Here is a tiny trained network, its code and every weight. The questions are about switching its units off for an input and a class, where a switched-off unit gives its printed mean instead of its output.

import numpy as np


def w(rows, s, z=0):
    codes = np.array(rows[::2]) - 128.0
    scale = np.full(codes.shape[1], s)
    scale[-1] = z or s
    return codes * scale


def norm(h):
    return h / np.sqrt((h * h).mean(-1, keepdims=True) + 1e-5)


def f(y):
    return y / 2 * (1 + np.tanh(0.7978845608 * (y + 0.044715 * y**3)))


def log_softmax(a):
    a = a - a.max(-1, keepdims=True)
    return a - np.log(np.exp(a).sum(-1, keepdims=True))


def net(x, mask):
    res = np.array(x, float).reshape(1, 4) / 4 @ E
    u = 0
    for l in range(4):
        y = f(norm(res) @ A[l][:, :-1].T + A[l][:, -1])
        res = res + np.where(mask[u : u + 5], y, B[l][:, -1]) @ B[l][:, :-1]
        u += 5
    return log_softmax(norm(res)[-1] @ U[:, :-1].T + U[:, -1])


A, B = {}, {}
E = w([
[44,91,1,80,26,57],'x0',
[227,216,198,168,44,66],'x1',
[245,243,79,54,88,249],'x2',
[191,186,67,199,100,67],'x3',
],0.006)
A[0] = w([
[2,81,193,106,99,27,13],'L0N0',
[196,145,166,215,83,180,85],'L0N1',
[135,119,52,172,60,67,216],'L0N2',
[188,149,64,97,183,123,96],'L0N3',
[35,100,81,26,157,195,254],'L0N4',
],0.0091,0.0026)
B[0] = w([
[1,74,79,137,58,6,212],'L0N0',
[95,190,210,124,135,94,177],'L0N1',
[81,163,34,129,134,64,222],'L0N2',
[145,130,121,68,108,90,157],'L0N3',
[73,126,80,99,155,213,253],'L0N4',
],0.0095,0.0075)
A[1] = w([
[110,125,129,120,84,168,1],'L1N0',
[112,148,107,117,97,183,13],'L1N1',
[76,51,147,132,167,94,50],'L1N2',
[81,82,130,136,147,64,37],'L1N3',
[107,66,106,144,252,141,39],'L1N4',
],0.013,0.0021)
B[1] = w([
[128,104,94,59,99,62,132],'L1N0',
[73,70,205,110,106,177,176],'L1N1',
[104,41,128,163,64,7,242],'L1N2',
[45,123,133,108,161,86,254],'L1N3',
[155,119,69,180,58,109,213],'L1N4',
],0.013,0.0053)
A[2] = w([
[193,176,255,66,118,111,173],'L2N0',
[240,186,198,160,115,154,167],'L2N1',
[106,117,96,214,107,69,119],'L2N2',
[142,136,112,170,62,108,254],'L2N3',
[96,119,103,96,156,128,89],'L2N4',
],0.0098,0.0023)
B[2] = w([
[152,75,84,150,238,133,232],'L2N0',
[133,64,55,160,254,68,232],'L2N1',
[69,166,121,146,105,156,253],'L2N2',
[131,180,165,185,191,182,200],'L2N3',
[116,141,157,117,149,144,161],'L2N4',
],0.0099,0.0057)
A[3] = w([
[220,150,176,89,183,107,150],'L3N0',
[107,54,159,2,90,202,120],'L3N1',
[102,55,85,225,9,121,253],'L3N2',
[60,142,26,195,87,118,210],'L3N3',
[88,251,180,164,176,76,94],'L3N4',
],0.0071,0.0017)
B[3] = w([
[99,115,77,168,142,124,147],'L3N0',
[146,118,155,16,174,206,178],'L3N1',
[169,73,153,131,125,172,223],'L3N2',
[245,134,223,103,97,146,254],'L3N3',
[165,152,113,51,139,169,160],'L3N4',
],0.012,0.0072)
U = w([
[203,218,89,89,91,122,103],'0',
[122,65,108,14,141,249,165],'1',
[197,58,160,213,89,196,62],'2',
[173,85,84,170,253,133,183],'3',
[112,159,237,121,128,114,3],'4',
[65,25,107,147,63,64,219],'5',
],0.016,0.0048)

Each question gives the input, the list of numbers given to net, and the class t.
The units are the neurons (one row each of A and B). Each row of codes is followed by its name. A weight is (code - 128) times the scale printed after its matrix; where a second scale follows, it is the last column's (A, B and U).
mask holds one flag per neuron, layer by layer. A switched-off neuron (its flag False) gives its mean, the last column of its row in B, instead of its output. The means were averaged over made-up inputs and are rounded, as every weight is.
A unit's drop is (log p(t) with every unit on - log p(t) with that unit switched off) / (log p(t) with every unit on - log p(t) with every unit switched off).
The circuit of an input: a set's keep is (log p(t) with only the set's units on - log p(t) with every unit switched off) / (log p(t) with every unit on - log p(t) with every unit switched off). Starting from the 12 units with the biggest drops (on a tie, the unit counted first), units are removed one at a time, each time the one whose removal leaves the highest keep (on an exact tie, the one counted first), for as long as the keep stays at least 0.8.
circuit, biggest first: the units of the circuit, biggest drop first
most important unit: the unit with the biggest drop
top k neurons: the k neurons with the biggest drops, biggest first
k most important neurons of layer l: the k neurons of layer l with the biggest drops, biggest first
drop when u is switched off: that unit's drop, to one decimal
input [3,-7,0,-3], class 1: circuit, biggest first => [L0N4]
input [-2,7,-4,2], class 3: top 4 neurons => [L0N0 L1N2 L0N1 L0N4]
input [-2,6,-6,4], class 4: circuit, biggest first => [L3N4 L2N1 L2N3]
input [-5,0,0,-6], class 2: top 2 neurons => [L1N4 L0N3]
input [4,4,4,-2], class 0: circuit, biggest first => [L0N4 L1N2]
input [0,4,2,3], class 3: circuit, biggest first => [L0N0 L1N3 L1N2 L2N1]
input [3,6,3,-7], class 1: 2 most important neurons of layer 1 => [L1N1 L1N0]
input [-2,-7,0,2], class 1: top 2 neurons => [L0N4 L0N0]
input [2,3,4,-2], class 3: top 3 neurons => [L0N4 L0N0 L1N3]
input [8,1,7,3], class 0: top 2 neurons => [L0N2 L0N4]
input [-2,-7,-2,0], class 2: 2 most important neurons of layer 3 => [L3N3 L3N2]
input [6,8,5,-2], class 0: drop when L0N2 is switched off => 1.1
input [2,3,-3,6], class 0: drop when L0N1 is switched off => 0.0
input [-3,8,3,7], class 3: drop when L2N1 is switched off => 0.1
input [2,7,1,7], class 0: most important unit => L0N2
